Each row is followed by its group and then its class within the group.
[  6.9   3.0 -27.5  19.4  -1.7  -5.8  11.3  -6.0   2.8 -21.0  -2.8  -0.5
  10.3 -13.6  -4.2 -21.1 -34.6 -11.3] : q337/q370
[ -6.9   3.4   3.3   4.0  -0.5  -8.8   3.5   6.7   5.8  -9.4   3.4   2.9
   5.1  -4.3 -20.8  -1.4 -27.2  -7.2] : q337/Q888
[ -4.5 -15.4 -17.3 -15.8  -1.7  21.0  -0.3  12.7  16.1   1.5   6.4  -1.2
   6.1 -14.1 -11.1  -3.3   4.8  23.2] : q818/q428
[ -4.6  -2.1 -21.3 -18.3   2.6  -1.5   7.5   6.6   9.6 -11.2   0.6  -1.8
   7.4 -26.5 -14.2 -21.1 -30.9   4.8] : q757/Q193
[ -6.5  -3.4 -17.4 -12.5   2.4  14.8  -4.7  10.0  17.3  -4.0   0.9   0.9
  14.8 -19.9 -16.2  -6.9 -15.4   4.4] : q818/q428
[ -8.3   3.9 -39.2   6.7  -2.3 -10.6  14.3  -7.1  18.3 -28.2   9.5   0.9
   8.8 -16.7 -21.5 -18.3 -70.1  -8.9] : q337/Q888
[ -9.4   3.6 -12.3  -4.9   5.3  12.5  -3.7  17.7  32.1  -5.0  12.6   3.3
   5.1 -20.6  -9.1 -19.8 -40.8  -0.9] : Q211/q799
[ -8.2   2.5   3.4 -27.0   3.6 -14.5   2.5  27.4   4.5  -8.4  -3.9   1.1
   8.7 -33.4 -19.2  -4.1 -42.2 -12.3] : q757/q406
[ -9.8   5.5  -9.7  -0.9   4.0  16.6   5.7   7.9  12.7  -5.4   6.6   8.7
   8.5 -15.3  -0.5 -21.4 -15.6  -1.2] : Q211/q762
[ -0.4  -7.6   0.1  -0.4  10.7 -21.2 -11.8   1.3   1.2  15.7   9.1  -2.3
  -0.5  13.8 -10.1  31.4  24.6   1.0] : q818/q371
[  7.6   9.7  10.3  26.1   0.9  -3.4   4.3 -18.1  -1.6 -22.5  -2.7   5.4
   2.5  -1.8 -11.4  -7.8 -30.4 -28.6] : q337/Q40
[ -7.5   2.9 -16.6   1.8  -0.2  12.3   0.0   8.3  21.9 -10.5   5.7  -1.7
  -4.6  -8.4 -25.5 -16.5 -43.0 -11.6] : Q211/q762
[ -7.3  -1.9 -48.6  -8.6   2.9  -2.5  17.5 -11.7  15.0   0.4  14.0  -4.3
  12.1 -17.0  -7.9 -16.8 -21.9  17.0] : q818/q371
[ -5.4 -12.8  12.1 -13.3   9.3  -5.8  -2.8  18.7   8.8   3.2   8.9  -5.6
  -0.8 -14.8 -22.6  10.9 -32.8  -7.8] : q757/Q193
[-10.4   2.3 -15.0 -23.9  -4.8 -14.5  15.2  16.0   2.1 -21.6  -3.0   5.6
   7.8 -24.1 -18.8 -13.5 -40.7  -7.7] : q757/Q193
[ -3.9   0.0  -5.6   2.5   3.8 -14.7  10.0   3.6  14.1 -14.0  -0.4   9.1
   1.6  -9.9 -26.8  -9.4 -43.1 -19.1] : q337/Q888
[ -6.3   8.5 -34.5   3.3  -0.8   2.1   7.3  14.7   5.8 -22.2   2.3   4.5
   5.5 -13.8   5.6 -38.2 -18.3   6.5] : q337/q370
[ -7.6   6.7 -18.6  -1.4   5.8 -18.1   1.1  12.3   4.3  -4.2   3.6   5.6
   0.2   0.3 -10.0   4.9 -55.8  -2.8] : q337/q370
[  0.9   2.8 -18.4 -39.2   4.9 -11.5  -3.3   4.6  -3.9   1.2   0.2   0.5
 -10.9 -19.5  -6.0  16.8 -16.5  11.8] : q757/q983
[ -7.3  -0.3  11.5  -2.5 -12.4 -14.7  -4.7  -1.7   4.1   2.8  -0.4   0.0
   6.4 -13.3 -14.5   1.8 -28.1  -8.4] : q757/q983
[ -2.9  -0.7 -13.3 -33.5   1.6   3.0  -6.1  27.6  10.4 -20.4   2.3  -9.6
   5.2 -27.5  -7.1 -37.3 -37.6   2.3] : q337/q370
[ -9.8   6.4 -26.5 -27.3   0.6   2.1  -3.6  33.3   9.8  -1.4   9.4   2.4
  -0.7 -16.5  -6.0 -13.4 -22.8  12.6] : q337/Q40
[ -5.8   1.4  -2.2 -12.3   1.1   4.5  -8.0  22.1   9.4   5.9   6.0  -3.6
  -3.1  -7.3  -5.8  -4.9   0.1  -0.6] : Q211/q762
[  0.0   8.0  -2.5   3.4  -2.2  -2.4  -0.5  15.2  15.8 -11.6   4.8  15.7
  11.5 -11.7 -27.6  10.6 -41.0 -17.0] : Q211/q16
